Below is a small trained network, with its code and all its weights. Each question gives an input and a class and asks what happens when units are switched off, that is, made to give their printed mean instead of their output.

import numpy as np


def w(rows, s, z=0):
    codes = np.array(rows[::2]) - 128.0
    scale = np.full(codes.shape[1], s)
    scale[-1] = z or s
    return codes * scale


def f(y):
    return np.maximum(y, 0)


def log_softmax(a):
    a = a - a.max(-1, keepdims=True)
    return a - np.log(np.exp(a).sum(-1, keepdims=True))


def net(x, mask):
    res = np.array(x, float).reshape(1, 5) / 4 @ E
    y = f(res @ A[0][:, :-1].T + A[0][:, -1])
    res = res + np.where(mask, y, B[0][:, -1]) @ B[0][:, :-1]
    return log_softmax(res[-1] @ U[:, :-1].T + U[:, -1])


A, B = {}, {}
E = w([
[116,107,134,131,109,122,127,144,114,141],'x0',
[96,166,114,213,121,69,126,225,146,98],'x1',
[121,118,129,132,121,130,129,134,120,131],'x2',
[191,66,155,54,143,107,134,169,112,42],'x3',
[69,96,90,121,208,104,4,115,129,131],'x4',
],0.016)
A[0] = w([
[119,170,117,238,107,108,148,152,184,122,177],'neuron 0',
[176,106,163,88,60,204,173,36,126,172,254],'neuron 1',
[43,119,49,109,196,140,54,59,119,198,203],'neuron 2',
[37,157,109,153,150,2,104,219,177,47,83],'neuron 3',
[125,200,114,156,48,179,186,103,150,223,225],'neuron 4',
[176,32,128,101,177,58,50,174,107,28,121],'neuron 5',
[213,170,160,142,62,94,237,177,83,68,241],'neuron 6',
],0.0083,0.0053)
B[0] = w([
[134,196,41,169,152,140,175,167,165,213,201],'neuron 0',
[150,163,221,117,78,141,9,70,89,48,239],'neuron 1',
[158,62,157,199,220,57,57,118,74,164,246],'neuron 2',
[34,213,78,175,93,134,139,115,146,79,222],'neuron 3',
[70,184,178,184,112,255,101,69,129,144,222],'neuron 4',
[114,116,82,128,114,216,123,72,156,7,223],'neuron 5',
[146,185,108,71,49,145,231,180,115,123,251],'neuron 6',
],0.0097,0.019)
U = w([
[77,166,128,179,101,167,99,79,131,95,231],'0',
[116,174,113,164,114,157,164,138,173,223,108],'1',
[131,78,155,165,180,84,104,94,86,215,243],'2',
[71,153,80,185,163,58,86,168,147,189,35],'3',
[161,129,163,52,100,111,132,121,112,92,112],'4',
[131,143,92,100,109,112,211,188,141,116,5],'5',
[168,6,113,99,170,159,109,98,148,98,108],'6',
],0.013,0.0021)

Each question gives the input, the list of numbers given to net, and the class t.
The units are the neurons (one row each of A and B). Each row of codes is followed by its name. A weight is (code - 128) times the scale printed after its matrix; where a second scale follows, it is the last column's (A, B and U).
mask holds one flag per neuron, in row order. A switched-off neuron (its flag False) gives its mean, the last column of its row in B, instead of its output. The means were averaged over made-up inputs and are rounded, as every weight is.
A unit's drop is (log p(t) with every unit on - log p(t) with that unit switched off) / (log p(t) with every unit on - log p(t) with every unit switched off).
The circuit of an input: a set's keep is (log p(t) with only the set's units on - log p(t) with every unit switched off) / (log p(t) with every unit on - log p(t) with every unit switched off). Starting from all 7 units, units are removed one at a time, each time the one whose removal leaves the highest keep (on an exact tie, the one counted first), for as long as the keep stays at least 0.8.
units of the circuit, in order: the units of the circuit, biggest drop first
most important unit: the unit with the biggest drop
top k neurons: the k neurons with the biggest drops, biggest first
drop when u is switched off: that unit's drop, to one decimal
input [-2,0,-2,1,-3], class 4: top 2 neurons	(neuron 3; neuron 0)
input [-1,-6,5,5,1], class 6: most important unit	neuron 6
input [6,0,-1,2,2], class 6: units of the circuit, in order	(neuron 4; neuron 3; neuron 6)
input [1,-8,-7,1,-2], class 4: top 3 neurons	(neuron 3; neuron 5; neuron 0)
input [5,0,7,6,4], class 6: top 4 neurons	(neuron 4; neuron 1; neuron 6; neuron 0)
input [4,0,7,3,1], class 6: units of the circuit, in order	(neuron 4; neuron 3)
input [1,0,-5,-1,5], class 2: units of the circuit, in order	(neuron 2; neuron 6)
input [0,2,-2,0,-8], class 1: top 2 neurons	(neuron 4; neuron 6)
input [-7,1,-8,6,-6], class 5: top 3 neurons	(neuron 6; neuron 2; neuron 4)
input [5,-6,5,7,1], class 6: top 4 neurons	(neuron 5; neuron 6; neuron 3; neuron 4)
input [-3,4,3,-1,0], class 1: top 2 neurons	(neuron 2; neuron 1)
input [-2,0,7,3,2], class 6: top 2 neurons	(neuron 4; neuron 3)
input [-2,-1,5,6,-6], class 4: top 2 neurons	(neuron 1; neuron 0)
input [-4,7,2,8,-2], class 5: units of the circuit, in order	(neuron 6)
input [-6,4,3,-5,-1], class 1: top 2 neurons	(neuron 0; neuron 1)
input [4,5,-3,1,0], class 5: drop when neuron 4 is switched off	0.3
input [-7,-7,5,-7,4], class 2: drop when neuron 2 is switched off	0.4
input [8,-5,-4,4,-1], class 4: drop when neuron 4 is switched off	0.1
input [5,8,7,-8,-2], class 1: drop when neuron 0 is switched off	0.6
input [-5,-3,3,0,7], class 2: units of the circuit, in order	(neuron 2)
